Here is a tiny trained network, its code and every weight. The questions are about switching its units off for an input and a class, where a switched-off unit gives its printed mean instead of its output.

import numpy as np


def w(rows, s, z=0):
    codes = np.array(rows[::2]) - 128.0
    scale = np.full(codes.shape[1], s)
    scale[-1] = z or s
    return codes * scale


def f(y):
    return np.maximum(y, 0)


def log_softmax(a):
    a = a - a.max(-1, keepdims=True)
    return a - np.log(np.exp(a).sum(-1, keepdims=True))


def net(x, mask):
    res = np.array(x, float).reshape(1, 5) / 4 @ E
    y = f(res @ A[0][:, :-1].T + A[0][:, -1])
    res = res + np.where(mask, y, B[0][:, -1]) @ B[0][:, :-1]
    return log_softmax(res[-1] @ U[:, :-1].T + U[:, -1])


A, B = {}, {}
E = w([
[128,125,124,125,129],'x0',
[48,81,221,119,64],'x1',
[149,250,201,104,141],'x2',
[128,132,129,128,125],'x3',
[119,118,180,186,231],'x4',
],0.011)
A[0] = w([
[88,96,58,133,127,34],'n1',
[130,86,168,82,127,11],'n2',
[162,180,166,72,160,83],'n3',
[162,137,49,179,131,96],'n4',
[109,166,144,97,135,120],'n5',
[73,97,155,117,82,87],'n6',
[166,190,169,129,108,135],'n7',
[157,166,178,169,93,156],'n8',
[135,170,79,108,164,26],'n9',
[52,120,176,92,135,180],'n10',
[126,165,162,37,157,2],'n11',
[151,131,74,10,13,137],'n12',
],0.012,0.0051)
B[0] = w([
[187,71,118,108,87,168],'n1',
[163,165,78,127,88,143],'n2',
[142,47,116,151,99,185],'n3',
[199,189,143,166,73,188],'n4',
[41,118,111,102,100,159],'n5',
[207,170,120,218,92,189],'n6',
[161,74,91,158,121,189],'n7',
[118,55,67,173,126,173],'n8',
[118,160,142,164,64,163],'n9',
[152,174,138,226,133,195],'n10',
[176,16,120,128,93,157],'n11',
[137,136,134,148,255,253],'n12',
],0.0079,0.013)
U = w([
[181,126,161,116,123,254],'0',
[172,26,95,124,94,17],'1',
[191,226,145,163,63,54],'2',
[103,150,79,146,143,231],'3',
[140,137,150,135,253,90],'4',
[91,165,135,77,122,159],'5',
[76,201,187,5,113,45],'6',
],0.013,0.01)

Each question gives the input, the list of numbers given to net, and the class t.
The units are the neurons (one row each of A and B). Each row of codes is followed by its name. A weight is (code - 128) times the scale printed after its matrix; where a second scale follows, it is the last column's (A, B and U).
mask holds one flag per neuron, in row order. A switched-off neuron (its flag False) gives its mean, the last column of its row in B, instead of its output. The means were averaged over made-up inputs and are rounded, as every weight is.
A unit's drop is (log p(t) with every unit on - log p(t) with that unit switched off) / (log p(t) with every unit on - log p(t) with every unit switched off).
The circuit of an input: a set's keep is (log p(t) with only the set's units on - log p(t) with every unit switched off) / (log p(t) with every unit on - log p(t) with every unit switched off). Starting from all 12 units, units are removed one at a time, each time the one whose removal leaves the highest keep (on an exact tie, the one counted first), for as long as the keep stays at least 0.8.
units of the circuit, in order: the units of the circuit, biggest drop first
unit that matters most: the unit with the biggest drop
k most important neurons: the k neurons with the biggest drops, biggest first
drop of u: that unit's drop, to one decimal
input [-2,7,8,-1,8], class 1: units of the circuit, in order : n8; n11; n3
input [0,-6,-5,-3,0], class 2: units of the circuit, in order : n4
input [5,-2,7,-1,-6], class 1: units of the circuit, in order : n11; n3; n7
input [-7,7,-5,3,4], class 2: 3 most important neurons : n6; n10; n12
input [-7,-8,1,-8,7], class 0: 4 most important neurons : n12; n6; n10; n3
input [8,4,6,-4,-8], class 3: units of the circuit, in order : n12; n5
input [-8,6,7,2,-6], class 3: units of the circuit, in order : n12; n8
input [2,6,1,5,5], class 2: units of the circuit, in order : n12; n10
input [-2,8,3,-1,1], class 2: 2 most important neurons : n10; n6
input [4,6,7,3,-3], class 1: 4 most important neurons : n11; n8; n7; n3
input [-3,-7,-2,-4,-6], class 2: 2 most important neurons : n4; n9
input [6,7,0,0,4], class 2: units of the circuit, in order : n10; n6
input [-7,-7,2,-4,5], class 2: 2 most important neurons : n12; n4
input [8,-5,-3,-2,8], class 3: units of the circuit, in order : n12
input [3,8,0,7,8], class 2: units of the circuit, in order : n12; n10
input [-5,-5,6,0,5], class 1: units of the circuit, in order : n3; n12; n7; n8
input [-6,4,7,8,-8], class 0: 4 most important neurons : n12; n11; n6; n10
input [0,8,8,7,2], class 1: 2 most important neurons : n8; n11
input [3,-4,-1,-4,-6], class 4: 2 most important neurons : n12; n6
input [8,-8,3,-5,8], class 2: unit that matters most : n12
input [-6,-5,-6,-6,-5], class 0: 2 most important neurons : n4; n12
input [5,6,-1,5,5], class 2: 2 most important neurons : n12; n10
input [7,6,8,-5,4], class 1: drop of n2 : 0.0
